Below are the code and all the weights of a small trained network. Each question names an input and a target symbol and asks about switching units off, where a switched-off unit gives its printed mean instead of its output.

import numpy as np


def w(rows, s, z=0):
    codes = np.array(rows[::2]) - 128.0
    scale = np.full(codes.shape[1], s)
    scale[-1] = z or s
    return codes * scale


def norm(h):
    return h / np.sqrt((h * h).mean(-1, keepdims=True) + 1e-5)


def f(y):
    return np.maximum(y, 0)


def softmax(a):
    e = np.exp(a - a.max(-1, keepdims=True))
    return e / e.sum(-1, keepdims=True)


def log_softmax(a):
    a = a - a.max(-1, keepdims=True)
    return a - np.log(np.exp(a).sum(-1, keepdims=True))


def net(x, mask):
    ids = ['αβδθλμτ'.index(c) for c in x.split()]
    T = len(ids)
    res = E[ids] + P[:T]
    u = 0
    for l in range(2):
        q, k, v = (norm(res) @ M[l].T for M in (Q, K, V))
        z = softmax(np.where(np.tri(T) > 0, q @ k.T / 2**0.5, -1e9)) @ v
        res = res + np.where(mask[u], z, O[l][:, -1]) @ O[l][:, :-1]
        u += 1
        y = f(norm(res) @ A[l][:, :-1].T + A[l][:, -1])
        res = res + np.where(mask[u : u + 4], y, B[l][:, -1]) @ B[l][:, :-1]
        u += 4
    return log_softmax(norm(res)[-1] @ U[:, :-1].T + U[:, -1])


Q, K, V, O, A, B = {}, {}, {}, {}, {}, {}
E = w([
[129,86,177,103],'α',
[126,126,82,160],'β',
[96,14,122,49],'δ',
[221,221,2,202],'θ',
[231,226,151,74],'λ',
[87,241,119,173],'μ',
[127,142,89,139],'τ',
],0.0078)
P = w([
[109,99,214,78],'0',
[156,117,4,75],'1',
[156,129,6,71],'2',
[162,134,7,66],'3',
[166,130,16,64],'4',
[172,134,20,56],'5',
[169,130,16,64],'6',
[171,138,14,54],'7',
[168,137,18,47],'8',
[171,151,18,45],'9',
[169,141,16,52],'10',
[179,141,19,49],'11',
[175,135,1,64],'12',
[181,136,24,53],'13',
],0.0034)
Q[0] = w([
[25,179,93,114],'L0H0',
[89,161,254,230],'L0H0',
],0.0073)
K[0] = w([
[151,138,143,159],'L0H0',
[247,118,42,148],'L0H0',
],0.013)
V[0] = w([
[167,86,192,254],'L0H0',
[229,152,117,204],'L0H0',
],0.0057)
O[0] = w([
[242,52,137,254,3],'L0H0',
[198,71,50,191,56],'L0H0',
],0.0055,0.0038)
A[0] = w([
[38,141,203,127,163],'L0N0',
[167,154,34,68,45],'L0N1',
[71,210,156,58,8],'L0N2',
[98,8,2,99,234],'L0N3',
],0.0048,0.0014)
B[0] = w([
[166,146,64,167,165],'L0N0',
[166,104,255,127,255],'L0N1',
[109,63,120,181,234],'L0N2',
[86,83,174,38,230],'L0N3',
],0.0063,0.0041)
Q[1] = w([
[181,223,97,181],'L1H0',
[109,2,253,76],'L1H0',
],0.0076)
K[1] = w([
[113,251,100,69],'L1H0',
[196,1,206,153],'L1H0',
],0.007)
V[1] = w([
[92,70,223,147],'L1H0',
[8,255,148,57],'L1H0',
],0.006)
O[1] = w([
[177,178,199,255,114],'L1H0',
[206,3,141,172,253],'L1H0',
],0.0069,0.0052)
A[1] = w([
[76,253,179,150,2],'L1N0',
[90,130,2,89,221],'L1N1',
[132,165,195,193,34],'L1N2',
[161,45,173,86,103],'L1N3',
],0.0067,0.003)
B[1] = w([
[145,124,3,161,154],'L1N0',
[126,142,192,170,224],'L1N1',
[47,122,178,185,144],'L1N2',
[138,192,77,143,254],'L1N3',
],0.0082,0.0054)
U = w([
[161,52,67,187,244],'α',
[144,123,78,46,5],'β',
[54,113,223,47,192],'δ',
[66,205,61,127,214],'θ',
[233,157,214,79,81],'λ',
[85,51,124,71,49],'μ',
[105,120,255,163,234],'τ',
],0.0085,0.0019)

Each question gives the input, a string of symbols that net reads in full, and the target symbol t.
The units are the heads (2 rows each of Q, K, V and O) and the neurons (one row each of A and B). Each row of codes is followed by its name. A weight is (code - 128) times the scale printed after its matrix; where a second scale follows, it is the last column's (O, A, B and U).
mask holds one flag per unit, layer by layer, with each layer's heads first. A switched-off unit (its flag False) gives its mean, the last column of its rows in O or B, instead of its output. The means were averaged over made-up inputs and are rounded, as every weight is.
A unit's drop is (log p(t) with every unit on - log p(t) with that unit switched off) / (log p(t) with every unit on - log p(t) with every unit switched off).
The circuit of an input: a set's keep is (log p(t) with only the set's units on - log p(t) with every unit switched off) / (log p(t) with every unit on - log p(t) with every unit switched off). Starting from all 10 units, units are removed one at a time, each time the one whose removal leaves the highest keep (on an exact tie, the one counted first), for as long as the keep stays at least 0.8.
units of the circuit, in order: the units of the circuit, biggest drop first
top k neurons: the k neurons with the biggest drops, biggest first
top k neurons in layer l: the k neurons of layer l with the biggest drops, biggest first
drop when u is switched off: that unit's drop, to one decimal
input β τ β, target θ: units of the circuit, in order => (L0H0; L1H0)
input θ β β, target δ: units of the circuit, in order => (L0H0; L1H0; L0N3; L1N3)
input α θ α α, target τ: units of the circuit, in order => (L1H0)
input μ δ α δ τ θ β, target λ: units of the circuit, in order => (L1H0; L0N3; L0H0; L0N2)
input β θ α, target θ: units of the circuit, in order => (L1H0; L0H0; L1N0)
input λ β β, target β: top 3 neurons => (L0N3; L1N1; L1N3)
input μ β λ θ δ θ δ θ, target λ: units of the circuit, in order => (L0N1; L0N2; L1N3; L1N0)
input α θ β τ τ, target τ: units of the circuit, in order => (L1H0; L0H0)
input δ μ θ τ α, target α: top 2 neurons in layer 1 => (L1N1; L1N3)
input λ τ β, target β: top 3 neurons => (L0N3; L1N3; L1N1)
input μ μ δ α β β θ θ μ α λ α, target λ: top 3 neurons => (L1N3; L1N0; L0N1)
input λ δ θ δ α δ β α, target β: top 3 neurons => (L0N1; L1N3; L1N1)
input μ θ μ λ μ μ τ τ λ β τ, target λ: top 2 neurons => (L0N1; L0N3)
input θ α δ μ δ β μ δ τ λ μ, target α: units of the circuit, in order => (L1H0)
input μ δ μ α β θ α δ θ α, target λ: top 3 neurons in layer 1 => (L1N0; L1N3; L1N1)
input λ α α λ β β λ δ α β τ θ, target λ: top 2 neurons => (L1N1; L0N1)
input λ μ λ δ τ α, target β: top 2 neurons in layer 0 => (L0N1; L0N0)
input δ μ τ α α, target α: drop when L0H0 is switched off => 0.3
input θ μ μ τ β τ α τ, target δ: drop when L1N0 is switched off => 0.1
input μ δ θ β β, target λ: top neuron in layer 0 => (L0N1)
input α μ θ β λ τ α τ β β, target τ: drop when L0H0 is switched off => 0.4
input α μ α δ λ β β α, target τ: drop when L0H0 is switched off => 1.2
